In the rows, zero is written as 128.
Here are made-up nodes, facts about them, and rows of numbers that follow some of those facts. Name the node behind each unnamed row.

Facts:
begrel zimar:a skofus:kagris bride:kliskagin travu:tribrogri
bepi zimar:a skofus:gimul bride:rigrol
berik zimar:a skofus:dozo bride:skipen travu:tarir
beskin zimar:a gaskagron:libres skofus:gobom bride:stona travu:sibros
bidrer zimar:a skofus:dozo bride:rofle
bostas zimar:a skofus:gugem
bradol zimar:a gaskagron:brogu skofus:takol bride:libres
braga zimar:b gaskagron:drevim skofus:greplal
bregro zimar:a skofus:kagris bride:begrel travu:flivur
briboden gaskagron:sepurem
brogu zimar:a gaskagron:klastiklem skofus:gimul bride:dedrinul
daflos zimar:a gaskagron:kaske skofus:skapli
dagrel zimar:a skofus:grebenan bride:fastem
dagru zimar:b skofus:troplek
dedrinul zimar:b gaskagron:gogrotem skofus:gimul bride:desti travu:setrok
denumar zimar:b skofus:dozo bride:berik
desti zimar:a gaskagron:braga skofus:gimul
dobis travu:gogrotem
dozo gaskagron:tarir travu:bregro
drepla zimar:a gaskagron:vepatus skofus:zitik
drevim gaskagron:plutripok
dristutum zimar:a skofus:trire
drodru zimar:b skofus:trire bride:dristutum travu:gere
droklebrur zimar:a skofus:vepatus
fabin zimar:a skofus:zitik bride:drepla travu:nolana
fadri zimar:a skofus:greplal bride:leflastal
fastem zimar:b skofus:grebenan
fiskin zimar:a skofus:dobis bride:vopli travu:staflum
flareflis zimar:a gaskagron:tribrogri skofus:grebenan bride:dagrel
flaze zimar:a skofus:briboden bride:patoler
flerom zimar:b skofus:lerur bride:lovo
flevim zimar:a gaskagron:notre skofus:drevim bride:nefem
flivur zimar:a gaskagron:vepuplan skofus:grogim bride:kogri
fogropo zimar:b skofus:gogrotem bride:notre travu:sidrel, begrel, flerom
fosisi zimar:a gaskagron:kogri skofus:grebenan bride:vifis travu:flivur
futrar zimar:b skofus:fidre bride:lizi travu:fiskin
gadrul zimar:a skofus:takol bride:bradol
gazofo zimar:a gaskagron:flevim skofus:gimul bride:losko
gere zimar:a skofus:laskis bride:noda travu:flivur
gibulol zimar:b skofus:sinam bride:tromen travu:gadrul, braga
gimul gaskagron:fabin travu:begrel
gogrotem gaskagron:grumuk travu:setrok
gokem zimar:a skofus:flaskar bride:pudros travu:rebol, dozo
grebenan gaskagron:stebem travu:stebem
greplal travu:bostas, flivur
gridum zimar:a skofus:gugem bride:rebol
grosko zimar:a gaskagron:dagru skofus:laskis bride:platal travu:drodru
grumuk zimar:a gaskagron:noklos skofus:flaskar bride:gokem
guku zimar:b gaskagron:fadri skofus:dribi bride:stodru
kaske gaskagron:fiskin
kereflo zimar:a gaskagron:stufa skofus:dribi bride:tutripel
klastiklem zimar:a skofus:kasi
klaval zimar:a skofus:klefla bride:raplus
klefla travu:plivir
klegrem zimar:a gaskagron:patoler skofus:veklun
kliskagin zimar:a skofus:kagris bride:sunik
klosigir zimar:a gaskagron:fosisi skofus:sidrel
kogri zimar:a gaskagron:sunik skofus:grogim travu:klefla
kugrar zimar:b gaskagron:kasi skofus:trogi travu:voskis, sibros
laskis gaskagron:fidre
leflastal zimar:b skofus:greplal bride:braga
lesita zimar:a skofus:steste travu:tribrogri
libres zimar:a gaskagron:klaval skofus:takol bride:stebem travu:nefem
lizi zimar:b skofus:fidre
lokinum zimar:a gaskagron:klosigir skofus:laskis bride:grosko
losko zimar:a gaskagron:bostas skofus:gimul bride:brogu
lovo zimar:a skofus:lerur
mezo zimar:a skofus:briboden bride:skenaska
nefem zimar:b skofus:drevim bride:zirelan
nidabrin zimar:a skofus:sinam bride:gibulol
noda zimar:a gaskagron:klefla skofus:laskis bride:skastik
noklos zimar:b skofus:gimul bride:gazofo
nolana zimar:a gaskagron:guku skofus:dozo bride:denumar
notre zimar:a gaskagron:kugrar skofus:gogrotem
pabravan zimar:a skofus:debrar bride:tarir
patoler zimar:b skofus:briboden bride:mezo
platal zimar:b gaskagron:raplus skofus:laskis bride:troflu
plivir zimar:a skofus:trire bride:zatem travu:lovo
plutripok zimar:a skofus:dulil bride:stabror
pudros zimar:a skofus:flaskar bride:sisinel
raplus zimar:b gaskagron:kagris skofus:klefla bride:stufa
rebol zimar:a skofus:gugem bride:sepurem travu:tribrogri
rigrol zimar:a skofus:gimul bride:noklos
rofle zimar:a gaskagron:drodru skofus:dozo bride:staflum
sepurem zimar:a gaskagron:droklebrur skofus:gugem bride:bostas travu:libres
serok zimar:a skofus:kaske bride:setrok
setrok zimar:b gaskagron:grogim skofus:kaske
sibros zimar:a skofus:dozo
sisinel zimar:b gaskagron:trogi skofus:flaskar
skabre zimar:a skofus:steste bride:lesita
skastik zimar:b gaskagron:bidrer skofus:laskis travu:sibros
skenaska zimar:a skofus:briboden bride:voskis
skesten zimar:a skofus:veklun bride:klegrem travu:sunik, dagrel
skipen zimar:a skofus:dozo bride:bidrer travu:flareflis, tromen
skudra zimar:a gaskagron:drepla skofus:takol bride:gadrul
skufel zimar:a skofus:greplal bride:fadri
stabror zimar:a gaskagron:zatem skofus:dulil
staflum zimar:a skofus:dozo bride:sibros travu:flivur
stebem zimar:a gaskagron:kereflo skofus:takol travu:voskis
stimuklis zimar:a skofus:laskis bride:gere
stodru zimar:a gaskagron:grebenan skofus:dribi
stona zimar:a skofus:gobom travu:nolana, stabror
stufa zimar:a gaskagron:stabror skofus:klefla
sunik zimar:b gaskagron:skudra skofus:kagris travu:gere
tarir zimar:a gaskagron:laskis skofus:debrar
trekler zimar:b skofus:gugem bride:tukol
tribrogri zimar:a skofus:fidre bride:vumur
trofar zimar:a skofus:steste bride:skabre travu:drodru
troflu zimar:a skofus:laskis bride:stimuklis
trogi gaskagron:desti
tromen zimar:a skofus:sinam
tukol zimar:a skofus:gugem bride:gridum
tunon zimar:a skofus:skapli bride:daflos
tutripel zimar:a skofus:dribi bride:guku travu:noklos, dobis
vepuplan zimar:b gaskagron:platal skofus:klefla bride:klaval
vifis zimar:a skofus:grebenan bride:flareflis
vopli zimar:b gaskagron:zirelan skofus:dobis
voskis zimar:b skofus:briboden travu:plutripok
vumur zimar:a skofus:fidre bride:futrar travu:grebenan, gadrul
zatem zimar:a skofus:trire bride:drodru
ziga zimar:b gaskagron:dobis skofus:takol bride:skudra travu:grebenan
zirelan zimar:a gaskagron:rigrol skofus:drevim
zitik gaskagron:skastik

Known rows:
grosko: [228 164  82 146 214 127 106  65 153 108 173 139  73 140 122 139 143 131
 139 139 114 148 115 153  94 119 142 159  83 139 126 138 165 119 135 149
 122 110]
klaval: [178 135 126 142 161 118 137 100 122 111 165 136 129 162 133 169 135  98
 129 151 152 118 115 172 108 118 152 116  66 111 119 136 152 121 133 125
 108  99]
sepurem: [ 97 136 111 124 132 107  98 148 154 158 104 134 108 178 117 110 160 106
  86 112 105 130 156 111 160 141 108 128 111 122 143  91  93 113 122 134
 116 132]
stebem: [ 70 110 115 124 149  95  88 156 159 161  95 138 117 174 100  95 141  98
  68 113  97 142 169  88 177 150 109 123 112 123 157  76 104 103 133 133
 120 142]
dobis: [120  81 168 133  74 105 119 108 111 135  94 129 115 146 141 130 104 125
  87 195 158 121 121 141  94  97 122 137 114 129  89 101 122 141 105 128
 124 111]
tutripel: [151 145 136 138 119 116 114 152 137 118 140 117 125 131 130 131 172 129
  94 162 144 127 121 137 128 129 103 155 147 135 109 170 105 133 114 118
  90 132]
gibulol: [118 178 112 159 111 138 149 133  82 129 146 122 153 102 117 124 124 155
 155  39 111 100 105 114 104 143 115 104 126 171 123 171 105 144  94 108
 134 131]
gadrul: [131 126 113 115 149 135 134 126 137 118 147 121 132 142 138 131 126 111
 133 145 125 135 135 154 135 118 147 120 111 100 142 116 136 120 159 142
 115 136]
vumur: [154 159 136 132 131 129 129 134 142 122 142 132 124 133 130 154 174 135
 135 125 143 117 140 129 142 139 120 144 149 134 126 157 126 130 123 114
 126 128]
nefem: [106 162  98 143 102 161 155 146  70 147 154 119 150 111 134 119 124 156
 160  29 114 103  93 143 100 119 111 106 142 149 106 163  76 127 105 108
 117 124]
lerur: [130  99 160 117  89 123 124 106 132 138  89 132 104 127 141 130 102 146
 141 165 141 130 131 129 113 114 129 145 147 124 110  94 144 140 115 134
 164 116]
leflastal: [ 96 151 104 152 132 132 139 141  84 140 137 126 157 106 110  99 108 147
 137  38 103 115 106 106 112 143 112 102 121 162 125 153  95 130 101 111
 129 132]
steste: [128  96 158 114  98 125 128 105 129 137  86 135 102 122 142 134 103 144
 140 164 144 132 132 127 114 112 128 146 146 125 112  94 142 140 113 136
 165 117]
stimuklis: [ 95 115 114 141 159 100  91 130 150 146 127 153  93 157 101 106 156 128
  50 112 103 142 162 101 151 133 115 133 130 142 145  89 122  98 143 122
  93 141]
vepuplan: [125 172 119 149 109 156 163 145  75 119 164 121 168  79 127 126 125 165
 166  49 124 102  90 123 103 132 120 108 158 168 113 195 111 142 107  99
 126 131]
bregro: [167 145 145 127 134 138 141 139 135 113 160 130 131 109 128 163 170 138
 141 136 153 121 124 130 133 137 124 154 165 135 112 179 135 130 132 103
 114 124]
noda: [ 75 101  86 126 192  93  60 134 173 169  95 148  76 164  84  61 135 116
  37 105  66 168 171  78 168 147 101 138 121 135 160  48 113  89 141 146
 102 149]
fiskin: [165 145 146 132 132 133 156 112 124  88 173 126 148 129 143 175 142 117
 139 169 160 114 125 162 117 116 161 115 106 115 130 160 159 138 149 120
 107 125]
gokem: [161 153 127 124 149 126 137 115 145  95 152 120 137 123 135 145 137 121
 140 169 135 133 131 149 129 131 148 124 113 117 144 144 154 138 150 141
 120 138]

Rows to name:
No name comes twice in this set of rows, the named rows included.
[136 121  82 122 173 112  95 107 149 154 119 130  98 202 126 114 125  83
 107 124 103 142 134 156 131 122 128 117  43  97 139  74 112 102 133 156
 115 112] -> libres
[ 49 137  45 137 151  93  73 144 112 150  83 102 143 145  94   8  53 103
  78  81  38 157 118 100 121 145 101  82  45 143 166  83  84 132 109 179
 115 157] -> dedrinul
[102 140  81 150 155 122 127 118  86 127 132 118 158 125 111  85  65 122
 138  66  86 128 106 120 104 135 139  76  58 146 148 120 124 131 116 142
 131 133] -> sunik
[130  94 155 120  80 115 112 118 128 136  88 119 105 127 146 112 104 136
 102 194 144 138 120 139 100 102 114 155 140 124  94 109 119 141 112 146
 136 119] -> gogrotem
[148 153  84 176 165 120 138  85  63 135 154 132 154 143 118 135  73 107
 129  51 106 110  84 143  72 122 150  75  18 140 106 140 126 127 100 126
 127  89] -> dagru
[ 14 131  71 164 160  71  72 130 106 173  83 152 114 169  67  34  88 128
  35  14  34 134 157  53 139 155 106  70  69 180 174  46  91 102 105 133
 121 161] -> skastik
[103 173 103 163 114 127 136 133  88 137 132 122 155 104 115 112 113 147
 136  41  99 106 114  99 112 144 118  97 125 166 131 160 106 142  90 116
 146 128] -> kugrar

The same nodes again, as new rows of numbers:
Named rows:
bradol: [ 88  94 113 160 116 101 139 147 133 162 176 166 114 178  98 111 133 121
 117 149 107 157 116  61 145 113 114 170 100 132 100 134 168 136 113 110
  83]
serok: [103  65 162 109 109 130 153 135 163 166 163 160  99 169 118 113 156 108
 114 139 122 162 110  59 124 157 103 143 105 143 140 122 148 133 125 102
 113]
kogri: [ 74  75 162 140 116  81 152 133 133 164 167 164  87 179 102 107 147  86
 110 143 114 155 111  61 144 178 108 150 116 152 103 133 152 139 144  94
  94]
lesita: [ 82  66 140 152 111 106 131 160 144 163 162 174 118 168 109 121 166 100
  95 150 105 136 119  63 134 112  95 145  85 126 126 130 156 133 113 103
 100]
tunon: [103  66 161 109 109 130 152 136 163 166 163 160  99 169 118 113 156 109
 114 140 121 162 109  59 125 156 103 143 106 143 140 123 148 133 124 102
 112]
grosko: [ 86  64 147 130 107 108 158 139 134 173 167 159 102 171 109 111 156  95
 118 140 114 166 106  61 132 141 102 162 114 137 124 129 154 139 117 101
  90]
lovo: [ 97  75 147 126 115 123 147 141 158 165 166 165 109 173 112 111 154 116
 112 143 116 163 111  56 132 143 106 148 102 144 133 124 154 130 120 106
 105]
platal: [ 99  92 112 149 117  93 135 134 135 145 154 165 111 161 112 130 141  91
 149 158 115 167  93  73 135 111 107 155 120 135 121 117 176 134 123 114
  84]
rigrol: [103  69 131 153 100 118 146 125 139 179 175 156  99 169 129 110 168 146
 116 132 111 159  99  61 151 135  86 136  97 142 122 107 145 109 130 103
 114]
gimul: [101  64  95 190 103  82 139 162  96 165 163 139 115 154 151 118 162 117
 113 132 112 157  78  70 143 137  69 148 105 116 119  98 163 132 141 101
  80]
skapli: [109  83 103 154 126 104 134 167 133 150 156 147 132 170 136 117 148 120
 107 150 119 166 101  58 122 152  97 152 104 142 142 117 176 142 140 117
  76]
berik: [ 82  85 144 120 133 115 140 164 164 156 155 171 131 181  87 111 145  90
  99 159 115 169 127  52 114 132 128 166 106 140 142 149 165 156 111 110
  80]
tukol: [ 99  75 143 127 114 124 145 141 157 165 164 161 109 174 112 111 152 117
 110 143 116 163 112  58 130 141 105 147 101 140 134 127 153 131 123 104
 103]
kagris: [110  84 101 155 126 106 135 166 131 151 155 145 133 171 137 117 148 120
 108 150 120 168 101  60 118 151  97 152 103 139 144 119 176 144 140 117
  74]
flareflis: [ 93  84 128 144 112 109 145 142 139 162 173 162 107 175 104 112 137 113
 119 145 113 159 114  62 137 129 111 163 104 134 110 131 163 136 117 107
  91]
sepurem: [ 75  96 103 178 123  88 135 154 122 167 177 171 126 182  91 109 142 119
 112 153 100 160 115  58 152  96 113 178 101 133  97 135 173 136 106 113
  70]
lerur: [110  83 103 153 126 104 134 167 133 150 156 147 133 171 136 117 149 119
 107 149 120 167 101  59 121 152  97 152 104 142 142 117 175 142 140 118
  76]
gibulol: [ 97  75 134 133 123  98 136 137 153 153 141 169 117 160 116 129 169  88
 132 157 116 171  93  62 132 127 102 138 123 152 149 110 163 126 130 112
  94]
plutripok: [100  66 163 110 110 134 155 132 162 167 168 161 104 174 120 109 160 108
 121 138 121 168 106  61 119 153  99 145 104 143 144 122 151 138 119 105
 112]

Which node is each row?
No name comes twice in this set of rows, the named rows included.
[113  44 142  97  90 129 163 147 143 174 151 153  79 138 105 125 126  98
 114 131 127 152 111  52 131 145 106 165 130 132 122 128 152 108 111 101
  98] -> kereflo
[ 94 106 101 165 121  97 131 131 133 141 170 170 130 177 115 125 149  98
 162 164 108 174  92  81 133  84 108 165 104 130 120 116 187 152 107 123
  79] -> braga
[ 99  91 112 146 119  90 134 135 138 146 151 167 110 160 109 130 142  91
 144 159 114 165  96  69 139 115 110 152 121 141 121 117 174 130 126 115
  85] -> guku
[ 86  82 153 139 112  92 149 131 139 159 169 159  85 179 104 110 134  97
 114 143 117 154 114  64 140 174 112 148 111 145 104 135 153 139 145  95
  99] -> skudra
[101  63 159 111  98 126 161 129 144 164 172 154  88 167 117 115 143  94
 131 136 123 160 106  69 122 154 102 158 111 132 124 128 155 142 118 100
 105] -> flevim
[104  62 159  94 100 109 161 133 161 175 164 144 107 167 129 134 193 103
 105 150 109 168 123  62 152 153 127 161 110 139 143 125 133 144 129  76
  91] -> bregro
[ 89  82 118 143 129  82 134 141 144 160 143 169 130 166 112 129 180  93
 128 163 108 180  95  58 146 114 111 151 125 155 145 111 164 128 127 111
  75] -> drodru
[107  85 107 153 115 107 145 154 117 147 175 143 128 174 142 117 145 104
 136 146 120 167  94  74 115 141  95 170 101 127 127 117 187 164 123 118
  73] -> trogi
[105  88 100 173 114  93 127 124 135 160 155 165 113 160 129 126 170 133
 137 150 108 165  84  66 159 109  88 130 111 149 127  94 162 102 137 115
 101] -> noklos
[ 87  66 150 129 116 116 150 144 149 174 163 165 113 175 110 108 166 107
 109 141 115 169 107  54 130 141 100 151 108 146 139 125 152 132 119 106
  97] -> vumur
[ 92 115  84 179 139  82 113 151 145 145 151 178 140 172 100 126 149 122
 126 170 102 167 104  59 153  85 116 151 107 147 122 117 180 123 124 124
  76] -> fastem
[ 89  80 152 132 112 100 150 133 142 159 170 162  89 176 107 111 138 100
 117 142 117 154 113  62 139 165 110 152 110 143 106 131 155 137 135  99
 100] -> drepla
[ 98  55  97 151 116  91 153 173 100 169 147 144 120 152 120 117 139  94
 111 139 124 172  91  51 119 145  89 175 134 140 133 120 181 130 126 119
  54] -> grebenan
[109  79 102 145 121  90 140 166 129 158 155 136 137 169 142 130 174 115
  99 156 113 171 109  60 138 150 111 164 108 139 145 118 166 149 142 101
  61] -> greplal
[ 95  60 147 118 111  97 151 127 139 156 142 161  99 154 117 128 161  65
 145 149 123 173  86  68 121 144  96 144 135 148 145 112 163 132 130 108
  92] -> ziga

The same nodes again, as new rows of numbers:
Known rows:
greplal: [125 142 113  87 148 127 115 144 136 154 155 101 176 125 129 161 103 148
 115 148 142 118 105 149 123 154 128 114 119 135 126 145 124]
futrar: [119  83 110 110 132 114 148 108 130 106 138 135 132 114 155 123  92 143
 109 134 142 134 155 135 154 121 149 160 151 115 124  90 128]
bregro: [141 157 160 121 179 123 117 125 141 131 135 118 138 108 137 153 126  50
  99  83 150 115  76 159 173 117 121 142 116  99 143 154 106]
drodru: [115  78 115 104 135 115 142 103 133 104 142 133 138 112 157 132  94 138
 107 128 147 135 155 135 157 125 151 164 149 113 122  94 130]
rebol: [121 115  98 133 136 137 161 124 101 147 107 119 116 107  87 120 138 121
 134 126 127 139  78  92 167 125 143 146 168 134 100  89 116]
bradol: [125 113 127 136 141 129 151 106 111 130 111 126 125 118 110 134 157 126
 180 118 133 136 122 106 149  98 152 106 136 149 126 100 160]
vopli: [144 117 164 126 137 104 154 114 133 106 137 143 114 123 166 114  94 145
 117 124 127 126 158 171 143 105 134 134 133 120 161 108 135]
kliskagin: [130 129 105 139 155 117 152 121 115 129 111 128 129 113 135 144 151 107
 151 133 126 134 122 114 157  91 142 103 143 123 129 107 144]
tarir: [149 139 161 143 162 112 143 124 139 125 118 122 111 109 136 136 141 102
 146 127 122 127 102 141 155  81 129 110 128 133 163 115 149]
sibros: [117 120  67 112 129 157 168 111  82 129 115 156 140 124  64  96 130  87
 220  44 174 130 116 117 117 120 149  95  86 175  74 111 150]
bepi: [161 196 136 174 177 118 126 134 141 158 139 126 133 127 147 111 130  72
 134 103 125 100 109 167 164  84 140 141 113 104 144 131 130]
stodru: [119 122 126 134 141 127 141 109 115 122 113 133 116 115 106 128 163 132
 183 123 137 131 121 105 150 103 152 102 137 147 126 100 160]
sidrel: [139 160 102 109 141 120 134 156 124 154 143 113 164 135 135 142 106 159
 135 160 132 117 125 154 107 132 125  86 113 142 135 138 132]
plutripok: [163 163 138 155 173 111 145 147 133 128 124 126 130 121 145 122 121  59
 132 110 142 120  96 164 154  82 117 114 102 119 153 137 123]
flareflis: [133 122 128 138 153 118 149 116 122 127 112 125 120 111 130 142 153 117
 158 132 122 134 117 116 154  87 142 105 141 135 141 104 154]
dristutum: [122 120  94 138 143 127 154 114 103 133 110 130 137 120 117 136 156 114
 170 121 137 136 128 104 150 102 149 104 137 136 112 104 149]
veklun: [139 160 102 108 141 120 134 156 124 154 145 114 164 136 136 142 106 158
 135 161 133 116 126 155 107 132 126  87 112 142 134 140 132]
desti: [132 107 150 184 138 144 153  96  97 166 137 100 192 154  67  71 143 111
 252  62 158 147 118 131 156 138 169 145  88 194  80 100 167]
gridum: [131 127 105 139 155 118 151 121 115 129 110 128 128 113 137 143 151 107
 151 132 125 134 122 115 157  90 143 105 144 122 130 108 144]

Which node is each row?
No name comes twice in this set of rows, the named rows included.
[105  87 133 118 128 162 126 103  81 114 117 117 163 150  76 161 158  98
 163  74 214 140 106  82 158 151 158 144 111 140  90 138 113] -> gere
[118  93 106 120 118 118 165 102  99 112 130 150 138 134 145 112 110 161
 147 119 143 136 181 133 139 126 155 129 141 127 113  94 137] -> lizi
[150 134 167 145 164 110 146 126 139 125 118 119 117 109 136 133 140 101
 150 127 121 131  99 145 158  83 127 109 127 136 163 116 149] -> notre
[158 159 149 118 176 115 157 135 142 118 118 146  96  92 133 120 113  60
 141  85 119 118  78 178 140  75 109  94 101 135 162 130 137] -> nolana
[148 144 146 142 162 113 144 127 133 127 117 126 116 111 140 139 140  97
 139 127 124 125 106 140 155  82 130 109 129 125 156 119 143] -> klegrem
[ 96 104  97  81 141 160 148  89  90 133 123 141 158 110  62 129 137  76
 189  24 174 135  93 114 143 158 147 117 103 156  65 127 136] -> staflum
[130 107 135 149 111 162 149 118  71 115 106 132 136 166  64 121 155 120
 204  85 208 135 121  88 131 121 156 118  92 170 106 123 131] -> noda
[130  89 154 122 130 106 161 103 122 105 132 139 125 122 157 115 106 164
 140 131 124 140 166 150 145 114 146 130 142 132 145  92 146] -> raplus
[120 126  94 139 128 150 152 111  82 138 115 139 149 141  81 113 151 107
 200  77 171 130 127 103 138 122 157 111 107 154  88 115 142] -> bostas
[115 113  76 107 142 137 172 110  92 127 107 151 130 107  94 119 141  98
 196  78 139 139 115 115 132 110 144  85 119 155  93 104 152] -> bidrer
[168 159 186 111 157 143 128 104 148 154 131 114 110 111 118 176 121  70
  88  64 139 103  81 150 144  79 125 164 117 112 176 143 134] -> fosisi

